Below are the code and all the weights of a small trained network. Each question names an input and a target symbol and asks about switching units off, where a switched-off unit gives its printed mean instead of its output.

import numpy as np


def w(rows, s, z=0):
    codes = np.array(rows[::2]) - 128.0
    scale = np.full(codes.shape[1], s)
    scale[-1] = z or s
    return codes * scale


def f(y):
    return np.maximum(y, 0)


def softmax(a):
    e = np.exp(a - a.max(-1, keepdims=True))
    return e / e.sum(-1, keepdims=True)


def log_softmax(a):
    a = a - a.max(-1, keepdims=True)
    return a - np.log(np.exp(a).sum(-1, keepdims=True))


def net(x, mask):
    ids = ['ΔΘΛΠΣΦΨαβγζημξτω'.index(c) for c in x.split()]
    T = len(ids)
    res = E[ids] + P[:T]
    q, k, v = (res @ M[0].T for M in (Q, K, V))
    z = softmax(np.where(np.tri(T) > 0, q @ k.T / 3**0.5, -1e9)) @ v
    res = res + np.where(mask[0], z, O[0][:, -1]) @ O[0][:, :-1]
    y = f(res @ A[0][:, :-1].T + A[0][:, -1])
    res = res + np.where(mask[1:9], y, B[0][:, -1]) @ B[0][:, :-1]
    return log_softmax(res[-1] @ U[:, :-1].T + U[:, -1])


Q, K, V, O, A, B = {}, {}, {}, {}, {}, {}
E = w([
[114,141,157,142,134,175],'Δ',
[117,126,128,153,186,133],'Θ',
[111,132,167,121,162,187],'Λ',
[101,169,168,182,5,231],'Π',
[101,171,128,175,115,149],'Σ',
[144,118,143,210,20,139],'Φ',
[120,149,114,75,185,219],'Ψ',
[117,132,126,137,178,175],'α',
[162,69,96,183,112,137],'β',
[115,142,60,199,152,112],'γ',
[139,162,71,145,148,94],'ζ',
[63,208,192,174,139,99],'η',
[191,80,37,116,159,176],'μ',
[117,170,127,110,179,154],'ξ',
[96,192,118,129,125,254],'τ',
[146,63,141,195,201,52],'ω',
],0.019)
P = w([
[28,80,92,89,54,138],'0',
[200,110,93,94,92,137],'1',
[29,25,116,67,117,157],'2',
[182,151,114,143,174,163],'3',
[32,93,1,165,156,139],'4',
[166,169,174,226,164,213],'5',
[41,121,9,195,140,146],'6',
[185,150,84,174,177,149],'7',
],0.012)
Q[0] = w([
[9,44,93,173,123,112],'H1',
[134,104,122,148,160,197],'H1',
[173,106,202,92,117,107],'H1',
],0.011)
K[0] = w([
[210,189,152,164,143,144],'H1',
[200,156,92,188,173,111],'H1',
[117,161,71,2,53,24],'H1',
],0.0095)
V[0] = w([
[123,25,58,173,160,227],'H1',
[81,141,204,52,244,189],'H1',
[132,2,175,199,183,20],'H1',
],0.0095)
O[0] = w([
[96,84,104,139,177,217,247],'H1',
[148,95,196,10,68,137,122],'H1',
[163,11,187,203,26,22,160],'H1',
],0.013,0.012)
A[0] = w([
[25,89,110,21,160,112,92],'N1',
[18,71,144,198,66,123,59],'N2',
[150,112,133,132,101,87,93],'N3',
[151,146,173,157,185,205,122],'N4',
[116,109,160,193,93,121,193],'N5',
[255,203,138,191,144,135,167],'N6',
[37,58,148,140,108,115,26],'N7',
[122,219,82,84,194,114,253],'N8',
],0.0087,0.0055)
B[0] = w([
[161,77,89,164,18,39,201],'N1',
[119,133,120,44,205,105,253],'N2',
[219,166,89,188,96,60,155],'N3',
[95,193,52,108,24,137,227],'N4',
[198,160,157,195,163,70,226],'N5',
[76,86,96,91,2,86,156],'N6',
[96,123,78,4,134,153,196],'N7',
[212,174,234,185,67,146,203],'N8',
],0.0077,0.016)
U = w([
[114,132,121,139,60,118,86],'Δ',
[56,19,130,21,130,162,135],'Θ',
[133,67,153,124,51,167,197],'Λ',
[182,158,131,168,117,192,39],'Π',
[124,125,132,223,59,127,105],'Σ',
[117,192,67,187,152,104,142],'Φ',
[178,125,104,116,57,129,107],'Ψ',
[111,106,60,114,57,113,152],'α',
[113,94,81,112,206,166,126],'β',
[189,152,26,120,182,179,92],'γ',
[219,89,189,255,159,167,205],'ζ',
[97,156,195,168,58,79,199],'η',
[126,91,44,170,119,164,69],'μ',
[190,119,146,114,80,149,137],'ξ',
[138,201,87,109,66,84,3],'τ',
[133,150,85,75,103,54,35],'ω',
],0.0084,0.0058)

Each question gives the input, a string of symbols that net reads in full, and the target symbol t.
The units are the heads (3 rows each of Q, K, V and O) and the neurons (one row each of A and B). Each row of codes is followed by its name. A weight is (code - 128) times the scale printed after its matrix; where a second scale follows, it is the last column's (O, A, B and U).
mask holds one flag per unit, heads first, then neurons. A switched-off unit (its flag False) gives its mean, the last column of its rows in O or B, instead of its output. The means were averaged over made-up inputs and are rounded, as every weight is.
A unit's drop is (log p(t) with every unit on - log p(t) with that unit switched off) / (log p(t) with every unit on - log p(t) with every unit switched off).
The circuit of an input: a set's keep is (log p(t) with only the set's units on - log p(t) with every unit switched off) / (log p(t) with every unit on - log p(t) with every unit switched off). Starting from all 9 units, units are removed one at a time, each time the one whose removal leaves the highest keep (on an exact tie, the one counted first), for as long as the keep stays at least 0.8.
circuit, biggest first: the units of the circuit, biggest drop first
most important unit: the unit with the biggest drop
top k neurons: the k neurons with the biggest drops, biggest first
drop when u is switched off: that unit's drop, to one decimal
input Λ Λ Π τ β τ Λ ξ, target Π: circuit, biggest first => N8, H1, N2
input Θ Σ Ψ Θ ζ, target Θ: top 4 neurons => N5, N4, N8, N3
input μ Ψ α, target Ψ: most important unit => H1
input Λ Θ Θ ω Λ, target ω: top 3 neurons => N7, N2, N5
input γ τ Θ ω ξ Π, target ζ: top 2 neurons => N5, N4
input Θ Π Φ, target Π: circuit, biggest first => H1, N8
input Θ Λ ω μ ω Θ Δ, target Θ: circuit, biggest first => H1, N8
input ω Π Λ ω Λ ω Θ, target ω: circuit, biggest first => N7, H1, N2, N5
input Λ Θ μ, target Θ: top 2 neurons => N5, N8
input Π ω ω α Θ Θ ξ, target Θ: circuit, biggest first => H1, N5
input μ ω α, target ω: circuit, biggest first => H1, N7, N2, N5
input Θ η ω ω η ω ξ, target ω: top 4 neurons => N7, N2, N5, N3
input ω Θ ω Θ Ψ, target Θ: top 2 neurons => N5, N8
input ω Θ Δ Θ ω Φ ω Φ, target ζ: most important unit => N5
input α α Θ Π α, target Π: circuit, biggest first => N8, H1
input Θ ω Φ, target ω: circuit, biggest first => N7, N2, H1, N5
input Φ Θ Φ η α τ α, target τ: circuit, biggest first => H1, N1, N4
input Θ α ζ ω ω, target ω: top 4 neurons => N7, N2, N3, N5
input ω Φ Θ Π Λ μ ω Ψ, target ζ: top 3 neurons => N5, N6, N4
input ω Λ τ γ Θ β ω, target β: most important unit => N2
input ξ Λ ω Θ, target ζ: top 2 neurons => N4, N6
input Θ ω ω, target ω: top 2 neurons => N7, N2
input Σ Θ Σ ω Θ ω Θ τ, target ζ: circuit, biggest first => H1, N5
input Θ β ζ Θ Φ Λ Θ, target Λ: drop when N1 is switched off => 0.1
input Θ Λ Θ, target Λ: drop when H1 is switched off => 3.2
input Σ β Ψ, target β: drop when H1 is switched off => 2.1
